Each row has a hidden stage along a path, written after it and counted from one end. A new block has a new path.
[ -49  211 -107 -267  255   34  -41   57  -65  124  -63 -101  -19   26
  232   69 -166   69 -282   22  -96 -114   68  -17  192  -13  -37  -51
   61   18   49 -169 -110 -234  165  -10   33  299  103   37  192]
6
[ -18   87  139 -264 -182 -260 -321   55   21   36  -62   14 -194   74
  311  135 -302  120   -3 -116   77   25  298  -64   24  104   72   62
   38   17  356 -115 -233   16  117  -66 -130  -56  283 -228 -158]
12
[ 397  -60   87  147 -168  287  144  -30   18  122  193  239 -241  -67
   79 -217 -127   73  258 -116 -130   21   91 -125  -19  -77 -251   51
  158  -89  241  105  143 -177   67   70   10  176  328  162 -299]
16
[ -89 -213   56  356  275 -205  -23  -16  -23   78   62  -44  289   88
 -123  -66  269  -83  148   40  136  -27 -274   37  -68 -160  210  -20
  -52  -26 -162 -110  193  107    3  -44  -20   31 -262   81  -69]
30
[ -80 -251   46  356  180 -282  -42   32  -46   76   18 -179   33  151
 -122   23   66 -182  106   37  156  -11 -172   39  -11  -46  122   57
   25   -9 -150  -77   96   91  -74    5  -12  -28 -216   17  -63]
29
[-273 -206   86  224  206 -283    2   31   18 -146  256 -102  184   42
  -63    8   79   55   -7   91  -75  -12 -264  -89  -25 -176  133  -56
  -17   81  -39   -6 -161  169  -28 -257 -110  -39 -114  -76   10]
12
[  84   75  -22   53  112  -15  -34   84   -4   -8  -35  -61 -226  138
   75   29 -183   19  277  -95 -217 -151 -140  -21  154   17   -3   -7
  -76  -12 -174  -27  -12  -26   76 -219   61   94   55  -94 -183]
2
[ 119 -296   54  419  151 -180   28  -25  -25  304  -58 -273  101   81
 -238 -124  135 -238   57   96  207   65 -134  103    2  -89   34  -20
   78   -6 -128 -120  267   18  -42  131   13  155 -269  126 -106]
25
[   8  -67  -42  241  301   67  274   53   -9  124  -42 -166   52  -45
  -87  -14 -153 -306   62  201    5  -84 -356   91  319 -108  -81 -163
  119 -157 -416  270  184  -27   29  101   80  276 -303  261    8]
3
[  78   52  252 -194 -222    3 -145  -80  138  -14  130  294  121 -150
  268  -74  -49  188  105    1   40   33  112 -127  -52 -115   16  -40
   73  -69  435   27  -77  112   69  -21  -90  -50  317  -14 -332]
15
[ -64  195   65 -251  140  -63 -351  122  -85  -18   -4  265   -7   88
  363  144  -90  110  138  -49    7  -75   52 -154  101   63  126   81
   51  -60   46 -202 -107  -49 -111  -79   98   87  226   -9  -37]
0
[-205   50   81  -38   45  -76 -138  128 -140  -51  133  368   38   30
  331  173 -146  -34   10  107  156   44   41 -150   75   -1   92  124
  233 -202   17   93  -88  -55 -114  123  -41   44  119  155   82]
12
[  52    4 -152   66  389   82  178  -13    2   65  -10 -335  -32   38
  -85  -34  -90  -74  -48   -1 -180 -208 -235   60  212  -89 -136 -134
  -55  130 -182  -47   42  -91  169 -129  109  239 -109   21   68]
0
[ -11 -179   94  380   64   57   91   29  -48  -45  245  297  108   33
  -17  -78  141  -84  284  138   55  -23 -261  -99  -33 -163   32   63
  117 -161 -149  127  169   80 -174   11   38    7  -33  204 -137]
19
[-137 -207   47  175  126 -108  185  -65   68   -2  130 -223  149  -65
  -99  -17  -72 -155 -172  210  108  -39 -182   43   95 -173  -73 -129
   95   44   21  167  -33  143   72   11  -82    8 -161   30   24]
15
[ -85 -103  -32  171  374 -306  -58  158  -99  119  -54 -356  -56  106
  -79   91 -128 -145   33   -6  -73   34 -200   -5  210   30   74  -52
   43   55 -301  -96  -51  -76  -57  -93   46  275 -205   52   86]
6
[ 160  -13   55  -56  107  -78   62  -72  147  113   -4 -219   28  -88
    1 -153  -49  152    5 -175 -150  -62  -28   41   21 -121   -2 -182
 -128   91  228  -73  -10  -38  340 -162  -89  172   71  -62 -178]
11
[  51   72 -111  -18  397   19 -117  108 -160  143  -27  -51  -37  107
  106   52  -52  -27   44  -74  -57  -71  -53  -66  166   33  -19   25
   56   53 -154 -230   53 -228  -21  -21  156  333   22  115  141]
0
[ -91  158  -45 -124   94  168   29  -35  -93  -63  116  206   20  -26
  276  126  -76  -36 -129  106    7  -91   15 -121   89  -44 -118  150
  223  -79   95    0  -58 -133  -40  190  101   20  214  205   32]
29
[  52    4  237 -102  -66  -37 -203  -12   53  -21  151  367   86  -88
  277  -32   63  111  154  -37   91   15   51 -181  -87  -60   82   90
  134 -140  328  -78  -28   44 -163   81   36  -56  293  139 -260]
30
[ 171   35 -109   96  295  189   86   85  -83   54   67   48 -196   92
   68  -49  -93  -11  178 -111 -173 -181 -133  -59  140  -19 -113   20
   18  -30 -153  -49  108 -209   23  -68  154  256   85  128   21]
0
[-129   59   63 -154   -9   69  -32  -79  -30   89  133  112  273 -110
  214   13  -53   46 -318  248  120   68  117  -83   63 -154  -83  -37
  234    6  258   -8  -85  -39   94  128  -95  131  114   77   69]
14
[ 122 -209   -7  297  115 -121   36    9    4   80   88 -169 -121  151
 -133 -121   22   35  156 -140  -53  -81  -75   26  -69  -76    7  -10
 -108  102   25 -117   82   -6  148 -196  -59   63  -23 -116  -92]
16
[  -2  253   77 -289   71    6 -180  112  -33   -3   -6  251  -61  -38
  380  105 -189  111   95  -49 -111  -31   38 -150  161   36   57   29
  107 -149   68  -41 -126 -135  -29   -6   70  177  267  116  -93]
6
[-150   60    1    9  127  192  196   40   -1 -152  158  140  -17  -52
  164   96 -226 -163  -22  290  -58 -175 -260  -83  272 -106 -150  -31
  209 -164 -189  305  -68   50 -127   48  101   30   11  171   14]
1
[-223    5  -29  191  134  -57   28   96 -130   48   12  -97   60  107
   24  143 -179 -211  -15  336  -19   25 -220  -18  273  -57  -14  -10
  193  -75 -406  127  -26   25  -80   -2    2  155 -223   50   38]
4
[ 141  -15  -66  109  337  -90  -46   86  -65   57  -67   28 -144  121
   57   20   78  -61  247 -266   38 -182 -115   14   -2   50  113  102
  -90  -78  -84 -197  169 -149  -14   23  173  110   51  181  -15]
23
[ -66  186    4 -230   66  125   21   18  -63   35   85  168   47 -110
  314   81 -203   32 -202  107  -27    7   85 -115  165  -55 -103    4
  235  -98  144   70 -111 -183   76  147   -4  209  203  188   75]
10
[ -65 -135    0  328  168 -131  109  133   23 -110   76 -126 -223  199
  -84    6 -136  -78  280   23 -191 -201 -350   11  130  -58   65  -38
  -98  -72 -354  117  -15  112  -29 -299    8  -11 -156 -108 -114]
3
[ 135   44   48  -36  -26  327  287 -134  110  -69  202  181  -31 -185
  149 -109  -64   -9  -47   79 -100 -154  -87  -87   53 -168 -251   11
  182 -128  235  188   30  -61   31  166   85   -2  256  258 -192]
29
[-155 -127  154  133  -28 -228 -147   84  -82  180   40   32  146   40
   96   47 -106 -111  -84  245  227  183   38  -40   86  -59  101   -9
  234 -111  -23   37  -18   39  -72  102 -145  135 -122   40    4]
10
[-123  -18   59   52  192  -27  173 -109  112 -134   69  -71  251 -159
  -15   42   72 -156   25  174   16 -129 -363    7  120 -171  -11  -84
   46  -47  -74  150   11  186  -42   57  111  -71  -77  208 -156]
23
[  11  223  -37 -137  113  192  -46   -8 -116   -3   38  317   86  -46
  282  108  -10  -18   78   37   27  -58   -8 -112   99  -24  -54  118
  159 -105   19  -32   62 -146  -22  173  150  123  223  263  -34]
20
[ 124    6  -37    5   80  -34  180 -152  174  -71  -23 -418 -142  -28
 -106  -39  -72    2   26 -106 -249 -213 -173   61   62  -78 -151  -63
 -131  179  116  -55  -75   74  206 -156   72  -79   97  -95 -285]
25
[-179  -42  188   -7 -242  -49   11  -51  137 -223  200  223   26  -17
  188   45 -138   42   47  193   66 -117  -63  -65  -12 -140   20   -5
   57 -107  210  236 -163  293   15 -109 -137 -299  145 -142 -233]
16
[-137   97   57 -149  154  186    3  -33   23  -44  188  219  275  -89
  218  -27   33   70 -160  274  -20 -126 -133 -119  119 -199  -46  -86
  141  -55   67    2  -60   37  -62  -26   56  108   89  103   43]
0
[ 117   -4  -61   48  196  102  187  -78  118   33   50 -353  -47    0
 -114 -141  -82   63   -8   11 -322 -195 -222   30  151 -153 -169 -184
 -106  174  -39  -46  -28    3  215 -271   41  165  -11 -117 -136]
1
[ 183  142    0 -126   69  231  136 -153   92   22   53   63   55 -137
  138 -101   13   97   30  -93 -141 -138  -42  -30   27 -131 -134  -32
    7   -2  230  -20   70 -100  225   50   71   81  224  142 -223]
30
[  92  145  175  -31  -73  294  -54  -52  103 -133  269  582  202  -53
  254 -195  184  326  387   33 -240 -150 -189 -194  -70 -245   71  -38
  -56 -150  112    1   69  100   11 -261   27    0  276   17 -380]
0
[ 129   55   45 -115   -8  151   48   10  -69  116  128  117  -95 -147
  221    7 -255  -25  -99   26  -15  111  159 -152  142  -12 -242   43
  323  -51  232   93  -56 -237    4  233   24  259  278  252  -23]
13
[-240  -30 -142  413  182   45  189   63 -156 -206  122  162  -20  227
  -13  169   11 -221  260  176    0 -207 -384   12   92  -86   51  150
   16 -147 -498  204  123   82  -40  -51   64 -124 -188   93   22]
20
[-142  -41  -97  120  411  -89  100    5   15  119  -85 -317  226   84
  -98  -23   39 -109 -137  162   11 -190 -302  153  188 -160   94 -211
 -109   38 -295  -64   95   46  192 -146    0  204 -352  -33  145]
2
[-214  -85 -157  203  448 -149  172  -16  -41 -125   45 -337  108   70
 -151  126   40 -179  -33   53  -44 -192 -376   64  133  -97    7  -43
  -77  138 -284   -5  -14   71   70 -113   92   12 -225   52  135]
19
[-175  -79   75  244   23  -84 -120   28 -123   -5  122  201  187  116
   55   79  122 -109  128  252  148   39 -145  -88   -2  -93   99  128
  156  -88 -158  -39   64  112 -209   41   24  -39  -61   86  -76]
21
[-134  100   78   26 -153   97 -118  111 -123   28  168  444   -5  141
  320   23  -87  120   -6  227   -2    6   90 -147   17  -88   69  117
  197 -224    9   12  -48  -76  -46  -26 -112   79  154   -8  -11]
8
[   6  142  178 -350  -65   62 -137  -27  165    9   54  165   84  -95
  312  -66 -100  186 -120  123  -25 -143   60  -82   80 -118   11 -127
   42  -73  330  -62 -149   85   25  -99  -12   36  252  -80 -153]
2
[-185   31  247 -100  133  -79 -164   42  114 -205  255  332  302 -101
  219  -35  144  202  171  132 -131  -81 -289 -217   22 -198  195  -91
    8 -105   53  -23 -158  218 -225 -252   46  -25  125   46 -190]
2
[-167  -53  160   63 -123 -109  -99    1   46 -103   82  227   79   62
  158   80    0  -76   81  222  210 -101  -85  -35  -10  -84  116   65
   83 -159   55   75  -28  245 -142   17  -23 -229   42  -25 -165]
21
[ -92 -188 -126  207  419 -156  174  -42  -45  121  -21 -519  133    0
 -231   47  -15 -278 -227  129   99  -51 -228  107  177  -87 -106 -108
   62  185 -172  -40   47   -5   64   72   69  186 -280  116  188]
19
[-231   15   96 -138 -140  -25  -26  -55   47  -10   61  138  147   -8
  253   90 -166  -48 -299  304  290  -86  113   26   58 -118    6  -34
  153 -105  242  136 -104  150  114  101 -161 -127   44  -84   48]
15
[   7 -106   17   22  262 -401 -321   67 -104  236 -167 -297  -21  148
   27  110  -16 -102  -26 -161  225   58  116   27   17  119  145   79
   19  120   68 -368   13  -81  -12   72   32  127  -56  -23   39]
30
[ -28 -155   -7  349  199 -208   16   43  -57   19  -19 -121   14  124
 -123   57    5 -183  313  -37   73  -35 -255   57   62  -31  103   11
  -56   -9 -281   46  148   91   42  -68   13   21 -207   35 -120]
18

Each row has a hidden stage along a path, written after it and counted from one end. A new block has a new path.
[ 420   41  -45  206 -496  570  214 -663  251 -360  116  189 -303 -150
  349  -65  181  481  102 -175  -29  -80 -524  207 -206 -423   59   -6
  381 -166  -18  -23   88 -519   23 -197 -160 -199  205  -59 -172]
34
[ 130  -82 -204 -107 -178  541  150 -540  194 -713   72  177 -150  181
  246 -469   33  246  203   44  -98  -52  -78  -86  183 -179  339  -52
 -272 -375 -141 -104  -85 -293 -135 -173   59 -127  369 -159 -232]
29
[   7   76  -58 -245  -45 -587  -35  537 -120  260  108 -127  204 -170
  -86   38  371 -382 -138  267 -211  158  219 -165  177  -67  -51 -188
 -368 -518  133  584    0   30 -237  150   56  103  -73  -67 -161]
18
[  83  129 -115  -30 -407  319   -6 -343  111  268  314  -23  -22 -113
  147  -44   10  455   55 -247    7 -128 -246  450 -138  -28  103   52
  784  333  442 -230  386 -485  230  -93  114  120   42  263   60]
33
[-182 -183  -13 -180 -397 -708    6   61   89   93 -118  -12  397    6
 -158 -343   54 -373 -223  161 -353   27  190  -13  639 -216   91  140
 -218  -67  429  115 -130  459  106   96  414  184  220  118 -187]
5
[ 289  -13  233  577 -383  194  259 -404 -107 -417  -56 -136 -366 -333
  202   98  172  207  402  123 -436 -127 -139  246 -182   81 -117  143
  266 -162  -69  228  143 -135  538   90  -44 -288  -31  137  243]
10
[ -11 -232  -23 -149  -27 -504  151  291  102 -222  -94 -166  148  193
 -228 -296  299 -460 -126  399 -222  152  442 -461  526  -46  196   26
 -748 -755   59  241  -48  341 -377  196  243  178  169 -223 -249]
10
[ 570 -142  204  500 -338  255  172 -446   58   32 -189  -34 -315  -57
  158  -21  289  377  299 -354 -148   20 -488  324 -480   49 -197   94
  549   93  -13   45  165 -400  415   24 -202 -273  -58  -38   59]
17
[ -94  216  -36 -326 -349   25  -66  -75  214  281  220  -70  139 -280
  254  175  111  213 -197   23    9   52 -363  286 -203 -377  126  -43
  557  -69  499  -13  356 -622   57  109  340  120  115  259  -40]
28
[ -18  196 -358 -162 -212 -160  -80  361   14  313  171 -172  237 -247
  -92  221   56   11 -140  490   18  -10  102 -252 -121 -275   89  -78
  -33 -468   86  552  101 -213 -119  -35  339 -125  122   99 -118]
29
[ -13 -195 -567 -135  -16  450    7 -382 -145 -148  478  118   -3  350
   94 -700 -213  287  122 -125  -27 -203  148   33  317   -3  412  -80
 -102  219 -196 -209 -226    0   47 -528 -133   42  262  -92 -206]
28
[ 303 -162 -203  -54 -120  -25  103 -234  213 -280 -237  164  -25  301
 -228 -562   53   54   56   11  -65  -59  110 -423  242 -131  120 -124
 -446 -359 -213  238 -241   62 -280 -166  134  -95  368 -284 -402]
34
[-181 -210 -372   76  273   82  -29   -9 -255  375  716  -78 -199  200
  -57 -343 -135  212  -76 -149   24 -233  120   11   59   88  218 -101
  204  382 -257 -194  -76   76  189 -421 -299  275   41  123   47]
15
[-137    6 -149   84 -239  580   52 -317  -46 -543  351   79 -186 -110
  337  -76   20  251  284  223 -179  -92  -69  189  107  -39  264  109
   59 -207    1  -96   33 -239  266 -160  -72 -161  191  273  112]
20
[ -30   56 -411 -405  -14  235  144   39  190 -253  598 -221  144  189
  180 -221  220    3 -191  256  168   61  171 -233  182 -176  553  -95
 -331 -628  211 -209  357 -367 -566   61  234  311   89 -259 -217]
29
[-416  -24  281 -450 -111  -90  -10 -113  126 -376  139  208  -74  -48
  213 -256  223 -191   23  -23 -365  106   80  267  627  -15  165  -32
 -120 -222  392 -200   41  -87  -81  139   27  361  237  279  -39]
14
[-363   69 -352 -696  -74 -360 -235  446  201  542  283  105  397  109
 -283 -188   38 -159 -356  111   99   54  330 -180  531 -156  206 -117
 -115 -179  427  100   49    6 -516 -114  283  409  279  168 -317]
33
[-324   46 -490 -100   74  112 -107  104 -145  376  772 -188   35  -84
  122   15 -196  257 -258  238  146 -199  -91  -30 -198 -300  340  -86
  327  123  -36  -43   77 -238  220 -293   99  135  106  291   63]
22
[-525 -121 -149 -309  113 -416  -19  167  -80 -177  356   92   13  -20
  -61 -333  -63 -329 -225  345 -309 -104  377 -267  701 -244  240 -122
 -531 -279 -117  162 -335  411 -120 -173   73  296  334  167 -149]
9
[ 398 -318  167  180  -73 -388  193 -437  -94  121 -183 -328  -28  315
  -19 -667   68   90   11 -352 -236  -45 -227  167 -205   82  122  -56
  267  374  157 -180  103  -74  538  169  256  153  -48 -207  -48]
17
[ 283 -129 -324  -34 -236  563   -3 -313  242  358  307  101  -33  235
  130 -182  136  490   28 -459  258   34 -327  264 -185  -68  142   70
  545  191  152 -359  230 -516 -131 -283 -186   31  104  -72 -172]
27
[-288   33 -288  -77    0  120 -143  261  -38 -104  212  141  -37 -117
  -63   64  -12    4  104  447  -91  -59  201 -274  171  -72   87  -26
 -295 -436 -223  395 -206   17  -38 -224  -10 -187  285  284  -30]
20
[ 210 -149    3  568  103 -146   96  -11  -38  175 -125 -186 -356  -57
 -319   36  -43  210  170  139 -134 -221   18 -350 -403  122 -186   -2
  110  -80 -480  394  -34   48  349  -52   75 -230   94   80  147]
10
[-101  122  147  -12 -370  237    0 -543   75 -316  -49  -19  -93 -258
  355  -74 -119  361  175   74 -271 -122 -436  379 -248 -208  151   32
  539  128  288  -75  163 -521  657  100  420 -159  239  417  160]
24
[ 383  140 -154  300 -531  175   88 -355  -36  274  127 -126  -67 -364
  201  149    1  464    7    7  -70 -163 -472  282 -521 -401  -45  -13
  730  145   81  304  151 -456  455 -171   96 -277   28  123   -6]
32
[-139   68 -265 -143 -309  514   84 -541    4 -488  521  198 -141  -55
  326 -367 -106  316   87   23 -152 -226  -52  243  354 -233  365  -46
  130   39   93 -218  -20 -202   91 -334  -56   91  285  179  -86]
34
[-142  -33  -99  141  373 -118   67  366   89 -125  162 -213 -282   30
 -307  111   93  -51   30  488    4 -102  338 -686 -108  139   87  -92
 -441 -690 -415  320  100   -7 -225  110  174   29  151   41   88]
13
[ 388 -182 -477  433 -506  713   73 -587  -69   73  183   -8  -53  138
   71 -300 -206  646  301 -115   35 -236 -180  278 -183  -34  196  234
  588  380  -46 -126   -2 -171  489 -512  -80 -360  179   80  -28]
31
[  38  117   39 -207 -209  448   53 -271  357 -531  -23  218 -157  -93
  285    5  261  186  188   58  -69  103 -234    0   -6 -160  112  -50
  -93 -582   73   33  149 -579 -260   92   96 -128  281   25 -125]
26
[ 146  114 -512  170 -145  -67   -7  131 -141  507  383 -291   72 -192
 -125  112 -152  284 -185  347  112 -244  -35 -241 -415 -332  115 -114
  290  -49 -171  464   56 -176  188 -272  223 -146   61   67  -49]
32
[ 134 -243 -130  546 -178   -7  205 -627  -41 -359   69  -18 -217   37
    5 -466 -255  248  143  -33 -302 -379 -149  -79   -5 -112   88   82
   56  298 -343  -29 -223  258  619 -207  148 -174  212   44   65]
4
[ 756 -213   26  744 -393  209  288 -479  328  -61 -189   34 -238  102
  -81 -101  340  328  328 -491  -44  -68 -330   31 -315  220 -282  221
  259   27 -103  -59  228 -113   89   66 -144 -269 -103 -290    7]
3
[ 188 -241   67  256  -40   21  141 -552  -71 -550 -302  -19 -227  175
   38 -589 -128  172  282   54 -341 -169 -146 -127  -99  -18  137  -62
 -165   -9 -313  113 -267   -4  556  -44  223 -262  288  -29  -35]
19
[ 208 -136 -133  168 -354  202  174 -870  -26 -388   65   74 -175   92
  181 -673 -273  417   54 -138 -233 -325 -314  162   34 -360  270  -66
  295  372  -70 -137 -206  -74  543 -323  155  -68  338   34 -154]
35
[-152   10 -338 -478   49 -213 -211  576  301  475   18   -7  340  200
 -364   -8  165 -125 -155  216  212  171  303 -424  164   43  113  -41
 -277 -508  215  227  143 -152 -574   54  343  124  223   24 -250]
26
[ 707  -91 -255  491 -602  301  260 -684 -124  207  187 -278  -40  -32
  241 -262    6  558   57 -252  -37 -187 -487  410 -495 -281  128   78
  789  418  124  -46  201 -359  578 -240   10 -209  -86 -173  -68]
33
[-676  149 -496 -501  -25  324 -282   24  -28  148  717  318   36  -88
   39 -173 -326  238  -78  139    2 -250  221   99  494 -157  310 -113
  165  190   78  -83 -140  -90  -57 -527  -10  231  414  544  -51]
32
[ 423 -296  -83  388 -454 -389  207 -282   10   30 -174   24   71  -20
  -29 -319  140  -77  -83  -69 -295  -46 -188  -39  138 -376 -109   90
  -93  -22 -125  322 -311  350  226 -151  -31 -201  115 -234 -264]
5
[ -71 -216 -193  259   78 -356   30  171 -199   58  -10 -173  -30  106
 -407 -292 -127 -115  142  329 -282 -205  498 -374  251  248   35   38
 -341 -109 -284  359 -194  485  240 -114  177  -52  145   84   48]
9
[-151 -168 -210  -43  340 -298   63  439  140  -73  133 -209  -78  192
 -331  -62  110 -206 -211  561   77    8  337 -816   71 -128  236  -86
 -662 -805 -357  292  -50  137 -390   56  239   93  257  -98 -141]
14
[-127  -46  -58  184  -92 -349   46 -250  -35  453  469 -140  -95 -189
   54 -111 -145  203 -271 -233 -141 -291 -297  209 -157 -252    8  -52
  608  574   67 -138   99  -26  488  -98  134  276    6  246  131]
5
[   3  -53 -228  188 -234  318   69  117  542 -314  162  335 -119  -51
  -99  275  334   12   53  191  116   45   39 -432  274 -140  -59  221
 -401 -782 -173  109   24   31 -624  -75 -146 -166  275   10 -139]
3
[-263 -212 -168 -306  181 -224 -126  435   41  376  281  172   35  284
 -349 -286  220 -240  -11 -149  -71   82  547 -127  688  359   11  -17
 -325 -130   66  -19  -59  305 -490 -161 -265  401  117   44 -153]
11
[-171 -350 -176 -267  -34 -324  -71   86 -105  343  209   48  185  347
 -161 -583   46 -178 -148 -161 -156   45  260   91  604   35  207   27
  -97  204  205 -160 -198  346   -3 -228  -98  348  168   35 -223]
14
[ 277  -23  262  100 -304 -124  121   -6   96 -330 -340  118 -140 -207
   94   64  458 -149  197  139 -346  186 -108  -31   62 -115 -194  -20
 -268 -646  -19  505  -79 -126  -71  165  -94 -253  104  -68 -141]
16
[ 495  -80  201  694 -433 -351  226 -480   18  229 -226 -326  -89 -197
  -57  -75   19  280  145 -256 -302 -240 -394  246 -518   67 -239  143
  684  463  151   89  287  -80  813  241  372 -159 -160   56  237]
4
[-254  -81  122 -586  -31 -349  -84  174  203  147  108   34  211  194
   -4 -312  312 -254 -175 -156 -109  226  106  130  471   58  185  -50
  -90 -168  577 -240  206 -129 -288  238  180  492  110   79 -164]
18
[ 519 -150  260  546 -426  379  277 -313  287 -267 -253  -92 -339  -81
  110  231  439  264  300  -19  -96  125 -318   95 -331   18 -121  280
  299 -472   50   18  329 -365   96  196  -91 -287   24  -49   70]
12
[ -64 -100  151    2 -217  116  215 -368  -22 -858   57   43 -204  -81
  337 -293  174  -97  150  300 -426    8  -20   34  347 -222  258    4
 -365 -505  -21   47 -127  -19  154   51   22  -45  245   32  -61]
15
[-161   28  217   37 -115 -438   76 -187 -130 -145  -18 -309  -54 -245
  130 -125  -92   -7  -95  332 -374 -141 -192   47 -185 -266  156  -84
  202  -14  149  178   68 -132  669  235  519   43  130  299  151]
16
[ 121 -277   -7  182 -380 -329  131 -591   89 -128  -54  170   55   80
   65 -606  -69   28  -71 -334 -346 -173 -269  171  315 -285   20   58
   85  419   64 -124 -277  299  413 -141  116   37  219  -21 -170]
3
[-240  -40  110 -335 -167    5   58 -356   -4 -244  388   -6  -13   -6
  411 -373  115   24  -97 -140 -252   14 -211  435  277 -185  333  -58
  222  117  437 -397  144 -270  224   71   84  365  106  182  -14]
18
